Below are the code and all the weights of a small trained network. Each question names an input and a class and asks about switching units off, where a switched-off unit gives its printed mean instead of its output.

import numpy as np


def w(rows, s, z=0):
    codes = np.array(rows[::2]) - 128.0
    scale = np.full(codes.shape[1], s)
    scale[-1] = z or s
    return codes * scale


def f(y):
    return np.maximum(y, 0)


def log_softmax(a):
    a = a - a.max(-1, keepdims=True)
    return a - np.log(np.exp(a).sum(-1, keepdims=True))


def net(x, mask):
    res = np.array(x, float).reshape(1, 8) / 4 @ E
    y = f(res @ A[0][:, :-1].T + A[0][:, -1])
    res = res + np.where(mask, y, B[0][:, -1]) @ B[0][:, :-1]
    return log_softmax(res[-1] @ U[:, :-1].T + U[:, -1])


A, B = {}, {}
E = w([
[112,98,53,219,95,128,114,170],'x0',
[138,108,112,141,189,208,221,148],'x1',
[136,218,188,156,92,161,125,217],'x2',
[80,255,66,137,174,102,134,114],'x3',
[117,123,121,109,123,121,130,144],'x4',
[130,127,130,129,132,122,128,129],'x5',
[74,153,124,122,72,209,135,74],'x6',
[135,131,136,140,130,127,128,118],'x7',
],0.0089)
A[0] = w([
[151,127,113,146,171,189,170,140,67],'N1',
[135,100,109,103,124,113,145,54,145],'N2',
[115,98,89,136,156,115,104,64,90],'N3',
[98,191,90,136,189,139,134,129,99],'N4',
[137,131,128,158,160,164,155,133,87],'N5',
[133,122,107,140,152,165,167,144,74],'N6',
[168,108,77,110,145,158,144,92,147],'N7',
[126,170,197,104,129,155,110,181,88],'N8',
[70,115,108,111,85,196,132,86,131],'N9',
[145,108,133,124,172,142,192,170,96],'N10',
[139,106,88,218,97,139,107,145,174],'N11',
[143,119,120,107,81,104,58,125,123],'N12',
[148,219,139,160,114,130,127,168,100],'N13',
[144,180,180,156,101,172,147,201,86],'N14',
[162,121,131,168,151,154,105,76,207],'N15',
[101,151,135,135,76,184,130,97,204],'N16',
[120,147,124,119,71,77,49,108,71],'N17',
[109,98,90,123,86,131,113,173,103],'N18',
[146,54,182,137,72,167,130,151,159],'N19',
[133,88,157,106,72,98,98,139,163],'N20',
[85,184,85,146,168,105,134,106,82],'N21',
[161,51,187,102,87,176,159,139,149],'N22',
[158,148,208,170,131,174,116,186,154],'N23',
[111,132,154,124,68,78,56,106,80],'N24',
[97,103,92,124,188,125,117,79,92],'N25',
[135,145,208,1,156,129,152,96,137],'N26',
[138,118,114,114,151,125,136,73,121],'N27',
[98,149,135,143,80,174,122,72,140],'N28',
[124,96,121,127,127,158,219,154,62],'N29',
[146,148,174,96,138,127,132,111,230],'N30',
[93,161,65,100,137,107,124,144,137],'N31',
[140,144,129,123,87,80,63,115,90],'N32',
[89,187,115,149,164,106,147,102,55],'N33',
[142,158,196,53,152,118,141,85,117],'N34',
[139,153,150,143,79,92,76,119,92],'N35',
[175,118,151,146,187,79,129,143,254],'N36',
[149,86,83,116,157,89,135,67,117],'N37',
[90,126,118,65,87,210,120,95,177],'N38',
[127,214,86,110,149,114,149,112,69],'N39',
],0.0089,0.0067)
B[0] = w([
[82,141,153,114,190,201,178,72,170],'N1',
[109,129,116,88,91,108,149,176,190],'N2',
[88,79,119,63,67,155,196,175,175],'N3',
[216,80,148,114,120,88,91,67,194],'N4',
[102,138,150,95,156,155,152,108,155],'N5',
[142,156,156,127,158,150,179,120,156],'N6',
[110,150,119,83,106,141,122,139,180],'N7',
[105,73,87,93,78,131,173,153,196],'N8',
[96,148,161,121,192,73,75,199,201],'N9',
[145,169,172,113,204,156,152,135,176],'N10',
[101,115,53,204,79,160,154,132,227],'N11',
[134,156,136,112,155,189,153,123,191],'N12',
[155,75,127,72,74,142,139,129,209],'N13',
[114,104,137,69,69,119,168,158,216],'N14',
[115,201,89,94,122,96,136,141,193],'N15',
[113,159,125,122,154,89,97,176,228],'N16',
[122,129,161,111,181,198,204,110,190],'N17',
[171,111,118,202,125,151,123,90,164],'N18',
[217,112,118,102,132,71,70,15,236],'N19',
[173,174,120,121,153,149,114,100,213],'N20',
[208,57,169,131,112,122,94,76,187],'N21',
[209,138,122,120,132,99,86,62,237],'N22',
[113,130,97,58,74,95,133,132,234],'N23',
[91,140,176,103,208,189,213,89,193],'N24',
[122,88,144,75,70,127,150,150,174],'N25',
[97,94,73,253,86,183,143,133,245],'N26',
[96,126,125,101,67,136,143,151,165],'N27',
[98,150,186,145,169,82,87,185,194],'N28',
[117,169,180,94,196,176,179,80,169],'N29',
[105,156,30,185,109,131,78,137,229],'N30',
[184,112,115,173,110,119,93,49,187],'N31',
[86,148,165,129,225,194,221,111,183],'N32',
[219,59,190,108,133,119,81,59,168],'N33',
[138,74,59,235,92,183,165,134,208],'N34',
[94,148,164,88,162,174,179,117,179],'N35',
[69,216,102,144,167,73,55,199,254],'N36',
[89,110,123,71,90,126,142,193,195],'N37',
[85,159,144,169,155,73,54,186,219],'N38',
[210,83,171,107,118,104,73,79,183],'N39',
],0.0061,0.0079)
U = w([
[188,99,155,111,119,105,92,34,85],'0',
[104,150,176,102,211,200,205,99,61],'1',
[115,157,90,124,123,126,113,139,254],'2',
[107,103,123,50,38,116,175,166,45],'3',
[112,109,78,255,87,162,147,124,83],'4',
[116,170,106,130,139,107,116,124,184],'5',
[118,149,128,135,131,113,119,137,212],'6',
[105,148,160,146,198,61,71,208,73],'7',
],0.0099,0.0062)

Each question gives the input, the list of numbers given to net, and the class t.
The units are the neurons (one row each of A and B). Each row of codes is followed by its name. A weight is (code - 128) times the scale printed after its matrix; where a second scale follows, it is the last column's (A, B and U).
mask holds one flag per neuron, in row order. A switched-off neuron (its flag False) gives its mean, the last column of its row in B, instead of its output. The means were averaged over made-up inputs and are rounded, as every weight is.
A unit's drop is (log p(t) with every unit on - log p(t) with that unit switched off) / (log p(t) with every unit on - log p(t) with every unit switched off).
The circuit of an input: a set's keep is (log p(t) with only the set's units on - log p(t) with every unit switched off) / (log p(t) with every unit on - log p(t) with every unit switched off). Starting from the 12 units with the biggest drops (on a tie, the unit counted first), units are removed one at a time, each time the one whose removal leaves the highest keep (on an exact tie, the one counted first), for as long as the keep stays at least 0.8.
circuit, biggest first: the units of the circuit, biggest drop first
unit that matters most: the unit with the biggest drop
top k neurons: the k neurons with the biggest drops, biggest first
input [1,-2,2,-5,4,1,-5,-5], class 0: unit that matters most -> N19
input [0,2,8,-4,-2,4,1,-8], class 3: circuit, biggest first -> N14; N23
input [-4,2,-4,0,3,-2,5,-1], class 7: top 2 neurons -> N38; N9
input [-1,-7,7,4,0,-6,8,-4], class 7: circuit, biggest first -> N28; N38
input [-8,-4,-7,2,3,1,-7,-4], class 4: circuit, biggest first -> N26; N34
input [-8,-5,-3,8,4,-2,4,4], class 0: top 2 neurons -> N39; N33
input [-5,4,-2,0,-5,1,6,-3], class 7: circuit, biggest first -> N38; N9; N28
input [-6,-7,-1,4,-1,6,7,5], class 1: circuit, biggest first -> N24; N17
input [-4,-6,4,-3,2,1,-4,2], class 1: circuit, biggest first -> N24; N32; N17
input [7,7,-1,-4,7,-1,-5,5], class 1: circuit, biggest first -> N29; N10
input [-6,-1,-1,7,3,1,8,5], class 7: circuit, biggest first -> N38; N28
input [-5,-6,-6,2,-3,3,0,6], class 1: circuit, biggest first -> N24; N32; N17
input [3,1,3,-7,-7,-3,8,-1], class 7: top 2 neurons -> N9; N38
input [1,2,-7,6,-4,-3,7,1], class 3: circuit, biggest first -> N3; N25
input [-2,-6,7,4,5,2,1,-4], class 3: circuit, biggest first -> N13; N8
input [1,7,-3,7,7,7,-1,2], class 0: unit that matters most -> N4
input [7,2,8,-7,-7,0,6,-4], class 3: top 2 neurons -> N14; N23
input [-7,2,7,7,2,-4,4,-5], class 0: circuit, biggest first -> N39; N4
input [7,-3,8,-1,6,6,4,4], class 3: circuit, biggest first -> N14; N13
input [-8,-1,4,-5,4,1,-4,-3], class 4: unit that matters most -> N26
input [1,-7,8,2,2,4,6,7], class 3: top 2 neurons -> N13; N14
input [-2,6,7,-3,5,-3,-6,-5], class 3: top 2 neurons -> N23; N14
input [8,0,8,-5,2,2,0,-8], class 3: top 3 neurons -> N14; N23; N26
input [2,-8,-1,6,1,5,8,-5], class 1: top 3 neurons -> N17; N24; N32
input [7,-4,8,1,6,-6,8,-8], class 3: top 2 neurons -> N14; N13
